Below are the code and all the weights of a small trained network. Each question names an input and a target symbol and asks about switching units off, where a switched-off unit gives its printed mean instead of its output.

import numpy as np


def w(rows, s, z=0):
    codes = np.array(rows[::2]) - 128.0
    scale = np.full(codes.shape[1], s)
    scale[-1] = z or s
    return codes * scale


def norm(h):
    return h / np.sqrt((h * h).mean(-1, keepdims=True) + 1e-5)


def f(y):
    return y / 2 * (1 + np.tanh(0.7978845608 * (y + 0.044715 * y**3)))


def softmax(a):
    e = np.exp(a - a.max(-1, keepdims=True))
    return e / e.sum(-1, keepdims=True)


def log_softmax(a):
    a = a - a.max(-1, keepdims=True)
    return a - np.log(np.exp(a).sum(-1, keepdims=True))


def net(x, mask):
    ids = ['ΔΛΞΠΦαεζηθμστω'.index(c) for c in x.split()]
    T = len(ids)
    res = E[ids] + P[:T]
    u = 0
    for l in range(2):
        r = norm(res)
        for j in range(3):
            rows = slice(2 * j, 2 * j + 2)
            q, k, v = (r @ M[l][rows].T for M in (Q, K, V))
            z = softmax(np.where(np.tri(T) > 0, q @ k.T / 2**0.5, -1e9)) @ v
            o = O[l][rows]
            res = res + np.where(mask[u + j], z, o[:, -1]) @ o[:, :-1]
        u += 3
        y = f(norm(res) @ A[l][:, :-1].T + A[l][:, -1])
        res = res + np.where(mask[u : u + 4], y, B[l][:, -1]) @ B[l][:, :-1]
        u += 4
    return log_softmax(norm(res)[-1] @ U[:, :-1].T + U[:, -1])


Q, K, V, O, A, B = {}, {}, {}, {}, {}, {}
E = w([
[155,112,148,90],'Δ',
[83,150,152,108],'Λ',
[166,141,148,143],'Ξ',
[221,194,108,140],'Π',
[85,63,68,65],'Φ',
[106,180,179,137],'α',
[105,101,252,122],'ε',
[167,133,91,154],'ζ',
[61,126,109,72],'η',
[162,147,54,99],'θ',
[111,244,134,129],'μ',
[68,84,146,140],'σ',
[114,42,122,111],'τ',
[130,92,81,100],'ω',
],0.025)
P = w([
[252,177,66,178],'0',
[250,176,92,158],'1',
[236,160,108,157],'2',
[240,145,125,125],'3',
[206,147,146,188],'4',
[248,139,149,128],'5',
[200,138,167,200],'6',
],0.0048)
Q[0] = w([
[135,90,2,178],'L0H0',
[189,203,139,129],'L0H0',
[106,206,149,153],'L0H1',
[240,139,83,149],'L0H1',
[102,132,25,114],'L0H2',
[146,169,78,157],'L0H2',
],0.044)
K[0] = w([
[118,121,3,156],'L0H0',
[192,186,140,142],'L0H0',
[111,195,145,203],'L0H1',
[244,104,88,147],'L0H1',
[123,140,38,129],'L0H2',
[132,164,86,143],'L0H2',
],0.049)
V[0] = w([
[106,74,74,66],'L0H0',
[185,194,160,84],'L0H0',
[77,187,199,129],'L0H1',
[50,55,151,88],'L0H1',
[143,179,181,111],'L0H2',
[149,104,255,140],'L0H2',
],0.038)
O[0] = w([
[154,50,167,56,118],'L0H0',
[68,155,22,117,153],'L0H0',
[45,175,68,67,250],'L0H1',
[142,52,174,5,144],'L0H1',
[68,72,117,142,152],'L0H2',
[28,158,240,166,150],'L0H2',
],0.021)
A[0] = w([
[134,119,155,3,2],'L0N0',
[107,204,147,112,178],'L0N1',
[208,140,97,152,97],'L0N2',
[103,150,223,198,54],'L0N3',
],0.03,0.0043)
B[0] = w([
[128,254,26,97,251],'L0N0',
[69,131,169,155,238],'L0N1',
[53,48,171,85,184],'L0N2',
[31,135,85,57,180],'L0N3',
],0.027,0.013)
Q[1] = w([
[177,88,160,162],'L1H0',
[92,90,146,228],'L1H0',
[116,61,161,93],'L1H1',
[97,165,120,75],'L1H1',
[212,117,254,145],'L1H2',
[115,125,101,177],'L1H2',
],0.043)
K[1] = w([
[164,60,155,236],'L1H0',
[85,96,62,214],'L1H0',
[183,115,164,49],'L1H1',
[48,177,96,60],'L1H1',
[4,36,242,204],'L1H2',
[197,80,110,179],'L1H2',
],0.032)
V[1] = w([
[144,8,197,166],'L1H0',
[148,97,105,135],'L1H0',
[97,17,98,75],'L1H1',
[103,147,103,252],'L1H1',
[114,57,170,146],'L1H2',
[192,165,61,84],'L1H2',
],0.024)
O[1] = w([
[11,75,105,74,7],'L1H0',
[134,94,127,86,102],'L1H0',
[137,255,179,202,145],'L1H1',
[194,32,165,71,129],'L1H1',
[89,92,172,150,74],'L1H2',
[245,94,87,140,201],'L1H2',
],0.016,0.017)
A[1] = w([
[220,52,205,117,170],'L1N0',
[86,126,80,195,2],'L1N1',
[104,95,34,22,100],'L1N2',
[66,198,162,252,218],'L1N3',
],0.03,0.0062)
B[1] = w([
[2,159,169,149,178],'L1N0',
[120,184,167,176,182],'L1N1',
[107,80,94,107,195],'L1N2',
[209,68,177,63,255],'L1N3',
],0.039,0.024)
U = w([
[63,242,125,188,83],'Δ',
[112,121,144,138,115],'Λ',
[208,250,172,65,38],'Ξ',
[11,156,14,86,99],'Π',
[90,99,106,193,254],'Φ',
[127,195,48,156,149],'α',
[67,42,166,142,133],'ε',
[166,45,138,37,118],'ζ',
[185,129,174,159,209],'η',
[215,157,42,60,83],'θ',
[125,64,65,134,178],'μ',
[95,121,173,141,87],'σ',
[180,143,100,160,237],'τ',
[212,77,211,96,71],'ω',
],0.014,0.0059)

Each question gives the input, a string of symbols that net reads in full, and the target symbol t.
The units are the heads (2 rows each of Q, K, V and O) and the neurons (one row each of A and B). Each row of codes is followed by its name. A weight is (code - 128) times the scale printed after its matrix; where a second scale follows, it is the last column's (O, A, B and U).
mask holds one flag per unit, layer by layer, with each layer's heads first. A switched-off unit (its flag False) gives its mean, the last column of its rows in O or B, instead of its output. The means were averaged over made-up inputs and are rounded, as every weight is.
A unit's drop is (log p(t) with every unit on - log p(t) with that unit switched off) / (log p(t) with every unit on - log p(t) with every unit switched off).
k most important neurons: the k neurons with the biggest drops, biggest first
top k neurons in layer l: the k neurons of layer l with the biggest drops, biggest first
which heads matter: for each layer, one digit per head in row order, 1 if its drop is at least 0.15 and else 0, layers parted by /
drop when u is switched off: that unit's drop, to one decimal
input Λ ζ σ Λ Ξ, target η: top 2 neurons in layer 1 : L1N3, L1N1
input σ ζ θ, target μ: top 2 neurons in layer 1 : L1N3, L1N0
input Δ Λ η, target θ: which heads matter : 001 / 000
input Φ τ ω, target ε: which heads matter : 010 / 100
input Λ η μ, target α: which heads matter : 101 / 000
input ω Λ α Φ Δ, target ω: which heads matter : 111 / 000
input σ σ Λ Λ, target Π: which heads matter : 110 / 000
input Λ α ω Λ, target Δ: which heads matter : 111 / 100
input σ Ξ σ Λ σ θ Φ, target ζ: which heads matter : 111 / 000
input Λ σ Λ, target Ξ: which heads matter : 011 / 100
input α ζ Λ Λ Λ Δ, target ω: top 2 neurons in layer 1 : L1N3, L1N0
input Φ α η ζ ζ, target Φ: top 2 neurons in layer 0 : L0N2, L0N0
input τ Φ Φ Φ α α, target Δ: 2 most important neurons : L1N1, L1N2
input Δ η σ Λ α, target Δ: top neuron in layer 0 : L0N1
input ω σ ω α σ θ, target μ: which heads matter : 111 / 100
input σ Λ σ Ξ ζ, target Φ: top neuron in layer 1 : L1N3
input σ η σ σ, target Ξ: top 3 neurons in layer 0 : L0N0, L0N2, L0N1
input Λ Π Λ α σ η, target θ: drop when L0H2 is switched off : 0.4
input Λ Φ Λ Λ Π, target τ: drop when L0H2 is switched off : 0.1
input τ Π α η Λ, target Π: drop when L1N0 is switched off : 0.1
input τ τ Δ ε τ, target ε: top neuron in layer 0 : L0N3
